data =
[[-0.02 -0.02  0.15  0.01 -0.03 -0.10 -0.03  0.05 -0.05]
 [-0.22  0.01  0.24 -0.10 -0.26 -0.23 -0.20  0.00 -0.11]
 [-0.15 -0.01  0.10 -0.10 -0.27 -0.25 -0.20  0.02 -0.09]
 [-0.05 -0.06  0.03 -0.04 -0.06 -0.09 -0.06 -0.03 -0.08]
 [-0.07 -0.07 -0.03 -0.06 -0.07 -0.09 -0.07 -0.05 -0.09]
 [-0.08 -0.08 -0.07 -0.08 -0.09 -0.09 -0.07 -0.07 -0.10]
 [-0.22  0.01  0.22 -0.09 -0.27 -0.24 -0.20  0.01 -0.11]
 [-0.06 -0.07  0.01 -0.05 -0.07 -0.10 -0.06 -0.03 -0.08]
 [-0.21  0.00  0.21 -0.09 -0.27 -0.24 -0.20  0.02 -0.11]]
The 4th entry from the end, reading row by row: -0.24
Find the top-left entry.
A: -0.02
Find the third entry, reading row by row.
A: 0.15
The second entry on the diagonal from the top-right corner: 0.00
Find the smallest entry in the first row.
A: -0.10
The last entry, reading row by row: -0.11
The fourth entry, reading row by row -> 0.01
Find the entry in the top-right corner.
A: -0.05
The 2nd entry from the end, reading row by row is 0.02
The entry directly above the centre entry -> -0.06
The 2nd entry on the main diagonal -> 0.01
The last entry in the row that holds the largest entry is -0.11
Find the 3rd-last entry, reading row by row.
A: -0.20
The bottom-left entry -> -0.21
Find the entry directly below the centre entry.
A: -0.09
Find the entry just right of the centre entry.
A: -0.09
Find the entry directly below the largest entry.
A: 0.10
The entry just left of the centre entry is -0.06
Find the first entry in the row that holds the largest entry.
A: -0.22
The smallest entry in the last row is -0.27
The 2nd largest entry: 0.22

[[ 19.6  21.3  -2.9  -6.7 -14.4   5.9 -23.5   0.5 -10.5  -4.8  -6.8  -6.8
  -10.3 -36.0  -7.3  11.5]
 [-25.6  -8.3  -8.0 -10.4   2.9  -4.5  10.4   8.3   1.5 -12.5  -1.9 -10.9
  -29.8 -12.9   5.6   3.6]
 [ -4.9  11.9 -16.8  23.5  14.1 -10.9  12.7  -5.1 -22.3  16.2  17.8  -3.5
  -19.1 -13.1 -10.3  25.5]
 [ 24.1   0.6   1.2 -22.2 -31.9 -52.6   4.4 -10.8  18.5   8.9 -15.0  36.6
   15.5  28.7  56.0   0.4]
 [-33.5  24.8  -5.0  -0.4  -1.9 -24.5  16.4  -8.8  16.8  16.2  -4.5 -13.3
  -21.0  45.1  13.8 -55.6]
 [ 18.6  -4.9  20.1 -20.4  -6.2  -4.8   8.5  25.8  -1.8  -5.7  -3.2  -2.2
    8.6  -0.1  -5.1 -10.4]
 [-18.2 -30.4  21.1  16.9  12.4   2.8  15.8   7.3  17.2   3.9   1.3  21.7
    2.9  -5.7 -15.6 -12.9]
 [ 17.9   4.0   5.9   3.6   1.5  -1.3  -5.1  -6.0  -0.3   1.6  -0.1   8.5
   18.9   9.0  -3.0  -2.6]
 [  8.9  -9.0   1.3 -20.9   2.3  -6.0  15.6   5.0  14.5  -2.2  25.1  24.6
   14.4  -1.4   4.3 -20.3]
 [-22.7  -7.4  -3.7  -9.0   2.6  -3.3   6.0   9.3   1.3 -11.3  -2.3 -11.1
  -27.2 -11.6   2.1   0.9]
 [  3.2  24.1  27.5  13.5  22.3 -17.8  -4.6 -37.0  -4.8  44.2  25.1 -24.1
  -13.3   4.7  31.2   5.6]
 [  3.1 -21.6  55.3   2.5   9.8 -18.6  28.6  -1.8  -2.7  -5.7   6.3  23.3
   -4.8   2.4  -7.2 -24.8]
 [ 11.4  -5.4   3.4  11.0   7.2 -12.3   8.5   2.8   5.7  -1.7  11.2  22.5
   18.7  -4.9   2.9 -30.1]
 [ 12.5  18.2   4.3  11.4 -62.5 -14.4  -2.3  24.9  -7.0  14.5 -11.3 -19.0
    2.7  -8.0   8.7  18.0]]
The entry just right of the smallest entry is -14.4
The entry just left of 3.4: -5.4
Find the maximum.
Answer: 56.0
The third entry in reading order is -2.9
Find the entry just left of -55.6.
Answer: 13.8
Find the entry just left of the smallest entry.
Answer: 11.4
The second largest entry: 55.3
The 3rd smallest entry is -52.6
Find the entry just left of 13.5.
Answer: 27.5
Find the entry just right of 13.5.
Answer: 22.3
